Here are made-up things, facts about them, and rows of numbers that follow some of those facts. Name the thing behind each unnamed row.

Some facts about the things:
zadro: points at; gozis: hangs directly under; treskesom: comes just before
<1065>	zadro	<2002>; <1071>	zadro	<1341>; <1075>	zadro	<538>; <1095>	zadro	<1136>; <1106>	zadro	<1117>; <1108>	zadro	<697>
<1117>	zadro	<1272>; <1138>	zadro	<923>; <1140>	zadro	<2315>; <1206>	zadro	<1427>; <1230>	zadro	<1669>; <1261>	zadro	<731>
<1263>	zadro	<479>; <1272>	zadro	<217>; <1283>	zadro	<784>; <1289>	zadro	<154>; <1294>	zadro	<76>; <1304>	zadro	<2236>
<1341>	zadro	<2224>; <1387>	zadro	<1289>; <1396>	zadro	<605>; <1427>	zadro	<1685>; <1447>	zadro	<1955>; <1451>	zadro	<2099>
<1497>	zadro	<1678>; <154>	zadro	<17>; <1587>	zadro	<1075>; <158>	zadro	<353>; <160>	zadro	<537>; <164>	zadro	<66>
<1667>	zadro	<539>; <1669>	zadro	<1342>; <1680>	zadro	<1317>; <1685>	zadro	<1836>; <1723>	zadro	<1667>; <1735>	zadro	<1787>
<1739>	zadro	<1106>; <1762>	zadro	<1301>; <1787>	zadro	<1071>; <1794>	zadro	<1230>; <1795>	zadro	<1939>; <1796>	zadro	<2133>
<17>	zadro	<1261>; <1836>	zadro	<294>; <1933>	zadro	<1294>; <1955>	zadro	<639>; <1969>	zadro	<10>; <1978>	zadro	<523>
<2002>	zadro	<1283>; <2035>	zadro	<926>; <2075>	zadro	<750>; <2107>	zadro	<1497>; <2133>	zadro	<1108>; <217>	zadro	<1068>
<2224>	zadro	<227>; <2255>	zadro	<1095>; <2308>	zadro	<2255>; <2315>	zadro	<534>; <272>	zadro	<860>; <294>	zadro	<2035>
<353>	zadro	<2073>; <366>	zadro	<1723>; <400>	zadro	<99>; <427>	zadro	<272>; <475>	zadro	<1793>; <479>	zadro	<1304>
<516>	zadro	<1794>; <523>	zadro	<1739>; <534>	zadro	<158>; <537>	zadro	<869>; <539>	zadro	<1680>; <552>	zadro	<984>
<589>	zadro	<684>; <605>	zadro	<1263>; <639>	zadro	<1574>; <663>	zadro	<1821>; <66>	zadro	<1065>; <684>	zadro	<2308>
<697>	zadro	<995>; <731>	zadro	<1587>; <750>	zadro	<1172>; <76>	zadro	<2107>; <784>	zadro	<1447>; <796>	zadro	<663>
<803>	zadro	<1978>; <860>	zadro	<716>; <898>	zadro	<164>; <923>	zadro	<427>; <926>	zadro	<1417>; <984>	zadro	<1795>
<99>	zadro	<803>; <1007>	gozis	<516>; <1027>	gozis	<2133>; <1035>	gozis	<1407>; <1065>	gozis	<558>; <1071>	gozis	<1969>
<1075>	gozis	<1939>; <1077>	gozis	<2346>; <1086>	gozis	<1735>; <10>	gozis	<1068>; <1106>	gozis	<1451>; <1108>	gozis	<1068>
<1117>	gozis	<1197>; <1125>	gozis	<1794>; <1136>	gozis	<558>; <1138>	gozis	<2036>; <113>	gozis	<2178>; <1140>	gozis	<24>
<1143>	gozis	<716>; <1160>	gozis	<2017>; <1172>	gozis	<142>; <1174>	gozis	<1678>; <1206>	gozis	<1796>; <1219>	gozis	<2352>
<1230>	gozis	<722>; <1244>	gozis	<959>; <1261>	gozis	<2131>; <1263>	gozis	<1497>; <1267>	gozis	<2075>; <1272>	gozis	<294>
<1283>	gozis	<1009>; <1294>	gozis	<253>; <1301>	gozis	<778>; <1317>	gozis	<2133>; <1341>	gozis	<572>; <1342>	gozis	<2131>
<1351>	gozis	<2092>; <1355>	gozis	<572>; <1365>	gozis	<674>; <1395>	gozis	<294>; <1396>	gozis	<1447>; <1417>	gozis	<2131>
<1427>	gozis	<2075>; <1506>	gozis	<697>; <1508>	gozis	<142>; <1533>	gozis	<1387>; <1534>	gozis	<778>; <1536>	gozis	<1801>
<1545>	gozis	<1735>; <1549>	gozis	<2150>; <154>	gozis	<1451>; <1559>	gozis	<253>; <1560>	gozis	<160>; <1571>	gozis	<2131>
<1587>	gozis	<778>; <158>	gozis	<220>; <1625>	gozis	<392>; <1634>	gozis	<2150>; <164>	gozis	<427>; <1667>	gozis	<1009>
<1669>	gozis	<558>; <1675>	gozis	<1796>; <167>	gozis	<2101>; <1685>	gozis	<1433>; <1694>	gozis	<697>; <16>	gozis	<697>
<1717>	gozis	<778>; <1723>	gozis	<392>; <1739>	gozis	<1678>; <1760>	gozis	<1387>; <1761>	gozis	<392>; <1762>	gozis	<2057>
<1787>	gozis	<427>; <1793>	gozis	<76>; <1795>	gozis	<716>; <17>	gozis	<1735>; <1820>	gozis	<778>; <1836>	gozis	<1095>
<1872>	gozis	<2017>; <1933>	gozis	<697>; <1951>	gozis	<860>; <196>	gozis	<1387>; <1978>	gozis	<2150>; <199>	gozis	<516>
<2002>	gozis	<2133>; <2035>	gozis	<1821>; <2042>	gozis	<2131>; <2073>	gozis	<516>; <2099>	gozis	<1095>; <2103>	gozis	<253>
<2107>	gozis	<2133>; <2146>	gozis	<1969>; <2151>	gozis	<1796>; <217>	gozis	<860>; <2224>	gozis	<1387>; <2236>	gozis	<606>
<224>	gozis	<253>; <2255>	gozis	<1735>; <2269>	gozis	<1063>; <2272>	gozis	<1913>; <227>	gozis	<1447>; <2299>	gozis	<253>
<2308>	gozis	<427>; <2315>	gozis	<516>; <2332>	gozis	<2092>; <235>	gozis	<1304>; <2365>	gozis	<1447>; <272>	gozis	<716>
<275>	gozis	<1095>; <284>	gozis	<716>; <293>	gozis	<2290>; <366>	gozis	<1447>; <400>	gozis	<1821>; <454>	gozis	<1433>
<462>	gozis	<294>; <475>	gozis	<160>; <485>	gozis	<1197>; <487>	gozis	<220>; <512>	gozis	<1497>; <523>	gozis	<2352>
<534>	gozis	<2075>; <537>	gozis	<2075>; <538>	gozis	<458>; <539>	gozis	<420>; <552>	gozis	<1735>; <556>	gozis	<773>
<587>	gozis	<122>; <589>	gozis	<716>; <602>	gozis	<612>; <605>	gozis	<2075>; <639>	gozis	<959>; <641>	gozis	<1289>
<644>	gozis	<558>; <663>	gozis	<2101>; <66>	gozis	<778>; <684>	gozis	<1063>; <705>	gozis	<2017>; <70>	gozis	<722>
<731>	gozis	<392>; <736>	gozis	<1735>; <750>	gozis	<1447>; <765>	gozis	<1796>; <77>	gozis	<558>; <784>	gozis	<773>
<788>	gozis	<572>; <796>	gozis	<479>; <803>	gozis	<220>; <84>	gozis	<959>; <855>	gozis	<572>; <869>	gozis	<1407>
<897>	gozis	<516>; <898>	gozis	<294>; <914>	gozis	<2131>; <922>	gozis	<427>; <923>	gozis	<1068>; <926>	gozis	<353>
<944>	gozis	<1680>; <95>	gozis	<2150>; <969>	gozis	<716>; <984>	gozis	<427>; <995>	gozis	<716>; <99>	gozis	<2092>
<1007>	treskesom	<199>; <1027>	treskesom	<2002>; <1035>	treskesom	<869>; <1065>	treskesom	<77>; <1071>	treskesom	<2146>; <1086>	treskesom	<1545>
<1108>	treskesom	<10>; <1117>	treskesom	<485>; <1136>	treskesom	<644>; <1143>	treskesom	<272>; <1160>	treskesom	<705>; <1172>	treskesom	<1508>
<1206>	treskesom	<1675>; <1244>	treskesom	<84>; <1261>	treskesom	<2042>; <1263>	treskesom	<512>; <1267>	treskesom	<605>; <1272>	treskesom	<1395>
<1294>	treskesom	<224>; <1301>	treskesom	<1820>; <1342>	treskesom	<1261>; <1355>	treskesom	<855>; <1396>	treskesom	<366>; <1417>	treskesom	<1342>
<1506>	treskesom	<1933>; <1533>	treskesom	<196>; <1534>	treskesom	<66>; <1545>	treskesom	<736>; <1549>	treskesom	<1634>; <154>	treskesom	<1106>
<1559>	treskesom	<2299>; <1571>	treskesom	<1417>; <1587>	treskesom	<1301>; <1625>	treskesom	<1723>; <1634>	treskesom	<95>; <164>	treskesom	<2308>
<1667>	treskesom	<1283>; <1669>	treskesom	<1065>; <1675>	treskesom	<765>; <167>	treskesom	<663>; <16>	treskesom	<1694>; <1739>	treskesom	<1174>
<1760>	treskesom	<2224>; <1761>	treskesom	<1625>; <1787>	treskesom	<164>; <1795>	treskesom	<1143>; <17>	treskesom	<552>; <1820>	treskesom	<1534>
<1933>	treskesom	<16>; <196>	treskesom	<1760>; <1978>	treskesom	<1549>; <2002>	treskesom	<1317>; <2042>	treskesom	<914>; <2073>	treskesom	<897>
<2099>	treskesom	<275>; <2107>	treskesom	<1027>; <2151>	treskesom	<1206>; <217>	treskesom	<1951>; <224>	treskesom	<2103>; <2255>	treskesom	<17>
<2299>	treskesom	<1294>; <2308>	treskesom	<922>; <2315>	treskesom	<1007>; <2332>	treskesom	<99>; <2365>	treskesom	<227>; <275>	treskesom	<1836>
<284>	treskesom	<589>; <366>	treskesom	<750>; <400>	treskesom	<2035>; <454>	treskesom	<1685>; <462>	treskesom	<1272>; <475>	treskesom	<1560>
<487>	treskesom	<803>; <523>	treskesom	<1219>; <534>	treskesom	<1267>; <537>	treskesom	<1427>; <552>	treskesom	<1086>; <589>	treskesom	<1795>
<605>	treskesom	<537>; <66>	treskesom	<1717>; <684>	treskesom	<2269>; <705>	treskesom	<1872>; <70>	treskesom	<1230>; <731>	treskesom	<1761>
<750>	treskesom	<2365>; <77>	treskesom	<1136>; <784>	treskesom	<556>; <788>	treskesom	<1341>; <803>	treskesom	<158>; <84>	treskesom	<639>
<855>	treskesom	<788>; <897>	treskesom	<2315>; <898>	treskesom	<462>; <922>	treskesom	<984>; <923>	treskesom	<1108>; <969>	treskesom	<995>
<995>	treskesom	<284>; <99>	treskesom	<1351>

Some things and their rows:
<1694>: -20 12 3 8 7 -17 -12 36 28 19 5 34 9 -11 -22 -1 9 24 28 15 -11 7 -15 8 -2 -17 -15 8 5 8
<1197>: -4 20 5 12 12 -3 -6 17 25 -16 -6 11 12 -28 -13 -7 14 -14 18 -13 -7 3 -32 7 5 -33 2 30 26 12
<1289>: -8 27 0 16 8 -4 0 15 18 -17 -17 2 14 -23 -13 -15 5 -11 20 1 -6 5 -40 7 20 -22 5 50 22 7
<113>: -11 10 -8 8 6 -12 -18 20 17 12 9 28 13 -20 -21 3 8 12 25 11 3 6 -17 14 -6 -11 -8 3 7 8
<589>: -37 11 -1 6 0 -13 -21 36 36 7 15 45 38 -21 -20 35 -8 12 42 25 -18 -3 -18 5 -8 -26 -13 24 4 12
<1009>: -5 20 5 12 12 -2 -5 17 26 -15 -6 12 13 -28 -13 -7 14 -14 18 -13 -7 4 -32 7 4 -34 2 30 26 11
<2099>: 3 26 -5 27 -3 -28 -15 18 -12 -15 4 33 -3 -17 -18 -8 -11 14 18 10 10 2 -29 11 -14 22 -12 0 11 12
<1086>: -8 2 1 12 20 -24 -14 33 41 24 -1 35 0 -15 -30 0 11 21 34 27 -6 -7 -27 5 -8 -13 -11 10 3 15
<736>: -7 9 -19 12 30 -5 -15 30 52 16 2 33 4 -9 -39 -1 8 18 13 30 -4 -16 -15 8 -2 -5 -22 9 7 16
<1685>: -13 10 -18 7 4 -12 -22 21 8 9 7 18 10 -23 -21 5 12 0 28 20 3 13 -21 16 0 -7 -3 13 4 -1
<1933>: -22 -2 -24 -2 0 -6 -12 27 17 14 -4 16 16 -40 -52 42 24 -4 30 12 -3 12 -23 30 -7 -18 -11 10 -3 7
<2236>: -2 18 -10 17 13 -19 -24 29 7 10 14 17 7 -13 -2 -17 6 17 25 15 5 10 -14 14 -6 -13 -5 -7 10 10
<227>: -9 25 -16 18 20 -13 -11 55 28 12 6 19 2 -11 -24 -5 11 25 12 16 -12 6 -5 20 -8 -20 -27 -15 10 20
<1007>: -19 12 3 8 8 -17 -11 35 28 20 5 34 9 -11 -22 -2 10 25 28 15 -10 7 -14 8 -3 -17 -15 8 5 8
<1138>: -17 -1 -8 -5 2 3 -24 1 28 18 4 42 22 -17 -35 22 16 10 25 15 0 13 -20 9 -2 -17 -6 15 10 8
<1978>: -4 8 -5 11 -3 -16 -16 11 2 -7 5 43 7 -24 -37 20 3 10 20 2 7 2 -26 13 -21 8 -12 -4 10 13
<1136>: -9 21 2 18 13 -24 -18 44 22 16 10 28 0 -7 -7 -16 9 28 26 16 -10 11 -11 9 -7 -19 -16 -7 10 13
<1872>: -16 15 -9 13 5 -16 -18 19 27 13 9 27 11 -21 -19 1 16 20 36 10 6 9 -15 10 -8 -15 -17 9 4 1

Name these rows:
No name comes twice in this set of rows, the named rows included.
1 -4 -3 9 27 -6 3 16 50 -2 -27 10 6 -47 -52 22 23 -20 30 1 -3 -20 -55 11 -2 -31 2 40 14 22 => <1735>
-14 21 -3 18 -3 -20 -18 18 28 6 8 40 -1 -30 -24 4 9 18 31 6 5 6 -17 10 -19 -4 -26 7 8 7 => <1272>
-6 13 7 9 20 -5 1 32 28 -12 2 4 17 -37 -13 -1 22 -16 21 -27 -6 -5 -23 14 -6 -46 1 12 21 10 => <353>
-17 18 1 7 3 2 6 7 25 -14 -21 7 23 -25 -28 -1 6 -14 20 0 -7 2 -42 7 24 -20 4 63 17 3 => <1387>
-8 12 -8 15 15 -28 -17 42 3 5 27 9 4 -27 3 -18 9 0 29 4 9 -4 -7 19 -14 -8 -2 -13 0 -8 => <869>
-25 -5 10 -7 14 -8 -15 -1 20 19 33 31 38 5 8 -31 -1 10 33 13 14 -16 -6 -7 15 -1 17 31 -1 -31 => <1762>
-11 -21 1 -13 14 0 -25 4 20 11 26 47 31 -19 -34 36 30 6 27 -16 7 -2 -10 8 -28 -27 2 -23 10 3 => <475>
-9 20 -17 9 8 -21 -16 35 5 -11 10 12 1 -23 0 -13 8 11 26 15 11 38 -2 15 -1 1 3 -7 6 10 => <1417>
-28 22 -1 4 2 -20 6 39 25 0 -7 24 12 -8 -16 -12 -3 33 27 24 -2 31 -6 7 15 3 -7 22 0 10 => <1261>
-1 27 -13 23 8 -22 -20 29 1 7 4 13 4 -11 -3 -23 -2 19 24 25 5 13 -21 15 3 -2 -6 6 9 11 => <538>
5 4 -9 14 19 -23 -18 36 -5 1 20 15 12 -20 -14 6 17 14 25 -8 11 1 -12 21 -26 -17 -3 -37 7 11 => <2073>
2 21 17 11 5 4 -24 -4 37 -21 0 46 -1 -28 -13 -4 14 -16 12 -18 -10 11 -31 -7 -11 -29 -6 24 41 21 => <1680>

The same things again, as new rows of numbers:
Some rows with their names:
<2146>: 20 4 17 -6 13 3 8 5 -13 0 -23 -23 -5 -8 12 -6 -4 1 0 -10 11 7 -19 7 11 6 3 -6 -4 18 -13 15
<923>: 21 -11 1 3 11 7 -3 -13 -14 -14 -36 -20 1 -2 8 -4 -3 -6 -3 -25 9 15 -8 3 11 4 -3 -9 -1 10 -24 22
<1108>: 45 -1 14 -21 9 20 10 5 -12 3 -21 -36 -6 -15 24 1 4 8 3 -2 19 -2 -21 2 15 3 4 4 -5 10 2 4
<1447>: 22 32 11 12 34 19 23 -12 14 -11 12 23 -3 2 10 -5 20 12 6 1 -6 24 46 18 3 2 0 -15 1 -18 2 11
<750>: 5 -12 11 20 18 23 -1 -26 -11 -14 -21 -11 -7 -23 5 15 -14 -12 -11 -12 6 14 -14 13 17 10 11 -19 3 26 -25 31
<1172>: 16 -6 4 24 21 24 -3 -26 23 -24 -29 -24 9 -1 0 -7 -18 -3 -10 -26 14 -5 -8 14 12 22 -6 -13 -7 19 -35 42
<2042>: 30 0 2 5 15 8 7 4 -20 -7 -9 -29 -8 -45 13 5 -17 -2 -5 -10 15 20 -11 9 11 9 0 -12 1 1 10 16
<572>: 9 27 8 7 25 9 27 -13 7 -11 7 15 3 6 4 -8 22 5 4 2 -21 8 53 15 1 -3 -6 -3 -1 -17 1 12
<284>: -11 -6 -6 25 3 26 0 11 -4 9 -46 -3 12 -36 4 -3 -6 -8 9 13 17 -15 -27 -3 20 -4 9 -7 1 -16 -19 -4
<2178>: 20 28 6 16 30 22 11 -17 15 -7 11 24 0 2 13 -15 9 6 0 -3 -12 19 47 10 7 -13 -4 0 -4 -28 14 9
<1536>: 32 -4 8 -7 11 21 5 -3 -13 -6 -18 -26 -7 -20 19 3 -5 -2 -3 -9 15 8 -15 3 17 8 3 -5 1 6 -4 18
<1351>: 18 -1 9 4 12 15 3 -2 -23 -5 -16 -24 -3 -23 9 17 -1 3 -2 2 13 4 -16 5 4 1 3 -20 2 12 -12 13
<2092>: 23 25 6 13 31 27 10 -23 14 -8 9 24 3 -3 16 -13 12 7 3 0 -11 21 47 9 4 -11 -5 2 -2 -25 15 9
<293>: 31 -7 8 -7 11 20 1 -9 -14 -6 -19 -26 -3 -20 17 7 -5 0 -3 -9 13 9 -14 3 13 4 4 -2 -1 6 -3 14
<1667>: 22 -11 0 12 5 14 3 3 -14 -15 -29 -24 -12 -4 19 -17 -5 -14 -8 -34 14 19 -5 -2 13 -3 -4 0 -14 11 -35 20
<1669>: 34 -9 4 -14 18 11 -3 -18 -4 -14 -28 -22 7 -3 9 1 -6 -2 -2 -14 12 9 -14 5 21 8 -2 -10 7 11 -12 20
<1678>: 33 44 10 -3 23 18 17 -5 24 -5 32 2 20 8 4 -18 7 28 5 24 -10 -34 34 5 -3 -8 -28 13 -7 -44 32 -5
<1978>: 26 -7 -6 -8 3 6 -2 2 -28 -10 -33 -34 1 0 16 -5 5 -1 -2 -22 11 3 -7 -6 -2 -7 -12 0 -10 -4 -17 5

Name these rows:
No name comes twice in this set of rows, the named rows included.
-2 -2 -10 17 8 6 -10 17 4 4 -55 6 14 -5 0 -31 -12 -11 9 -12 21 1 -31 -9 28 -5 -3 -7 1 -19 -25 -6 => <969>
28 0 -8 20 -2 19 0 7 -12 -15 -18 -50 -1 -1 19 -18 2 8 -6 -26 20 -18 1 -9 -21 0 -27 3 -32 -5 -32 12 => <2099>
6 0 -8 16 2 37 6 8 21 9 -44 -32 21 -25 12 -11 4 11 18 18 28 -43 -27 -1 10 19 1 9 -14 -20 -15 -4 => <995>
36 -34 13 11 -3 3 -3 4 -23 -16 -37 -25 1 2 9 -9 -7 7 -6 -27 11 13 21 -9 -15 1 5 -5 -16 6 -30 20 => <1587>
19 4 -2 6 4 2 2 -3 -11 -9 -1 -51 19 -38 -2 3 -24 12 -3 9 1 -41 -11 6 -3 11 -25 5 -4 -17 20 8 => <227>
14 7 -1 44 13 20 4 5 -11 -15 2 -25 -11 -32 12 -7 -22 7 -9 -30 26 -1 -11 2 -15 21 -9 -23 -27 2 -25 27 => <1317>
8 -3 5 4 19 -8 4 -7 -16 -9 -17 -24 6 -39 -4 8 -19 -3 -3 -1 -2 9 -13 15 17 13 -1 -17 14 4 10 21 => <984>
-16 26 -14 63 20 51 23 2 63 -2 -22 39 19 -17 3 -35 8 5 15 17 6 -19 38 9 16 11 5 6 -17 -50 -17 2 => <716>
10 27 0 26 22 18 17 -12 3 -11 6 19 -8 -2 18 -15 23 4 2 -13 -10 27 61 9 -10 -12 -5 -1 -15 -25 -6 8 => <1289>
-3 -16 6 -8 0 -9 21 3 -44 -2 -44 -24 -22 -11 12 6 20 -19 -1 -26 -6 32 1 7 8 -1 12 -5 -4 28 -41 13 => <366>
13 19 13 -6 35 9 10 -29 3 -3 1 44 3 5 7 -5 10 -5 3 -1 -25 38 41 16 29 -15 12 -4 20 -16 23 10 => <160>

The same things again, as new rows of numbers:
Known rows:
<969>: 4 1 4 -3 -10 35 6 -38 2 -3 11 -24 -5 -26 2 56 -24 48 -11 -17 -1 -31 7 -14 -12 1 -10
<995>: -11 -3 -1 -1 -3 45 -11 -44 13 -4 6 -36 -13 -19 -3 55 -18 26 1 -20 8 -21 10 -14 -38 1 -19
<16>: -2 7 -3 3 3 7 -9 -8 -6 -3 -1 4 -3 3 -1 -19 -6 6 -13 1 0 0 1 0 -2 2 9
<926>: 4 7 2 0 -1 -2 -13 -3 -4 0 2 -1 -8 2 3 -15 -8 1 -28 0 -4 -3 9 1 -8 -6 0
<1289>: 15 -8 -2 -6 -7 -27 5 27 12 5 0 -9 -5 -2 -2 27 17 -31 33 -2 7 4 1 11 12 -1 0
<164>: -3 8 -8 1 -8 14 6 12 5 -3 2 9 0 2 6 -24 -24 1 1 6 0 -18 2 -12 -8 -3 3
<2308>: -4 8 -9 1 -5 10 0 3 1 -2 1 9 -2 8 1 -30 -24 0 5 3 2 -10 4 -6 -9 -3 9
<923>: 1 5 2 2 1 3 18 6 -6 -1 5 8 8 -12 5 4 -19 -9 -34 3 -17 -23 -1 -11 13 1 -11
<1117>: -6 -5 -4 1 8 19 7 2 6 -3 -4 -1 -2 -10 8 15 -16 -16 -11 13 -3 -24 -5 -11 -7 -1 -14
<1587>: 8 6 15 0 -10 15 10 -2 14 4 -6 0 -24 -8 4 -11 2 -32 -43 -1 -28 -32 -47 0 -24 -18 -22
<1075>: 5 13 -5 1 -1 3 -18 6 2 -1 0 -3 -16 -1 3 -6 -6 -10 -18 3 -6 -9 2 -1 -3 0 5
<1951>: -2 11 -5 3 3 3 -16 -16 -12 -2 -2 3 -6 10 -5 -25 -1 12 -4 -3 3 10 -1 5 2 2 19
<1219>: -2 11 -5 3 3 4 -16 -17 -12 -2 -2 4 -6 10 -5 -25 -1 12 -3 -3 2 9 -1 5 1 3 19
<1174>: -2 11 -5 3 3 3 -16 -17 -11 -2 -2 4 -7 10 -5 -25 -1 12 -4 -3 2 10 -1 5 1 3 19
<1077>: -2 5 -1 1 2 9 -6 -3 -4 -2 0 2 -2 0 2 -10 -7 8 -13 1 -4 -3 0 -3 -2 0 2
<1065>: 5 -4 10 4 9 12 -7 3 -7 -9 -3 1 -2 -17 7 3 12 3 -52 7 -3 -6 3 -3 4 13 -9
<1717>: 0 11 13 2 -3 12 -3 -32 -8 4 -9 5 -18 14 -10 -44 10 -1 -16 -14 -17 1 -52 14 -13 -13 8
<1140>: 3 -6 10 2 -2 14 5 -11 -8 -3 -3 17 10 -1 9 -16 -8 66 6 10 0 6 -6 0 5 3 10

Which thing is each row?
No name comes twice in this set of rows, the named rows included.
-4 11 -11 1 -3 7 -5 -2 -3 -2 1 8 -3 13 -2 -37 -22 3 11 0 4 -3 3 -2 -7 -2 16 => <922>
-2 14 -11 4 12 5 -4 -15 -20 -1 -3 7 -2 6 -9 -14 -13 -5 4 -4 -7 1 -12 4 27 11 24 => <1723>
8 9 -1 -1 2 3 11 -2 -22 -1 1 12 7 -3 3 -9 -12 21 -17 1 -8 -16 -8 -2 32 0 15 => <1138>
-6 7 -11 2 12 11 -16 -19 -10 -2 -8 -1 -9 10 -6 -14 -5 -2 10 2 6 4 -8 5 3 4 19 => <1106>
-8 -16 -4 -2 7 -16 7 15 20 5 -1 -14 2 1 -10 33 6 -58 48 -6 4 15 0 9 -6 6 -19 => <1068>
-5 -10 2 -1 -3 -21 5 20 21 5 5 -10 4 1 -9 22 15 -44 36 -12 -1 21 6 7 -7 7 -18 => <1574>
0 5 15 1 -5 16 6 -23 -1 3 -8 5 -15 6 -5 -33 6 -6 -25 -10 -21 -9 -51 8 -18 -15 -6 => <1534>
-6 3 6 6 2 7 -11 -25 -7 -3 -2 14 2 10 -3 -29 -6 47 12 0 -2 28 -2 7 -7 9 16 => <158>
-9 3 -1 -5 -4 39 -3 -55 -19 -4 8 -28 5 -7 -11 26 -8 56 -11 -33 17 -16 8 -10 -10 -2 5 => <1795>
5 18 -3 0 -5 19 -6 -59 -23 0 12 -19 -6 -8 -16 32 -22 53 4 -35 -4 -7 1 1 16 10 24 => <272>
6 -24 -2 -10 -1 -5 13 19 5 0 -10 -9 7 2 2 21 23 -1 46 6 30 1 -4 8 8 -5 1 => <1796>
5 5 2 -2 -9 33 -1 -45 -4 -2 9 -23 -7 -19 -3 47 -20 53 -4 -21 2 -22 6 -9 -8 3 1 => <284>

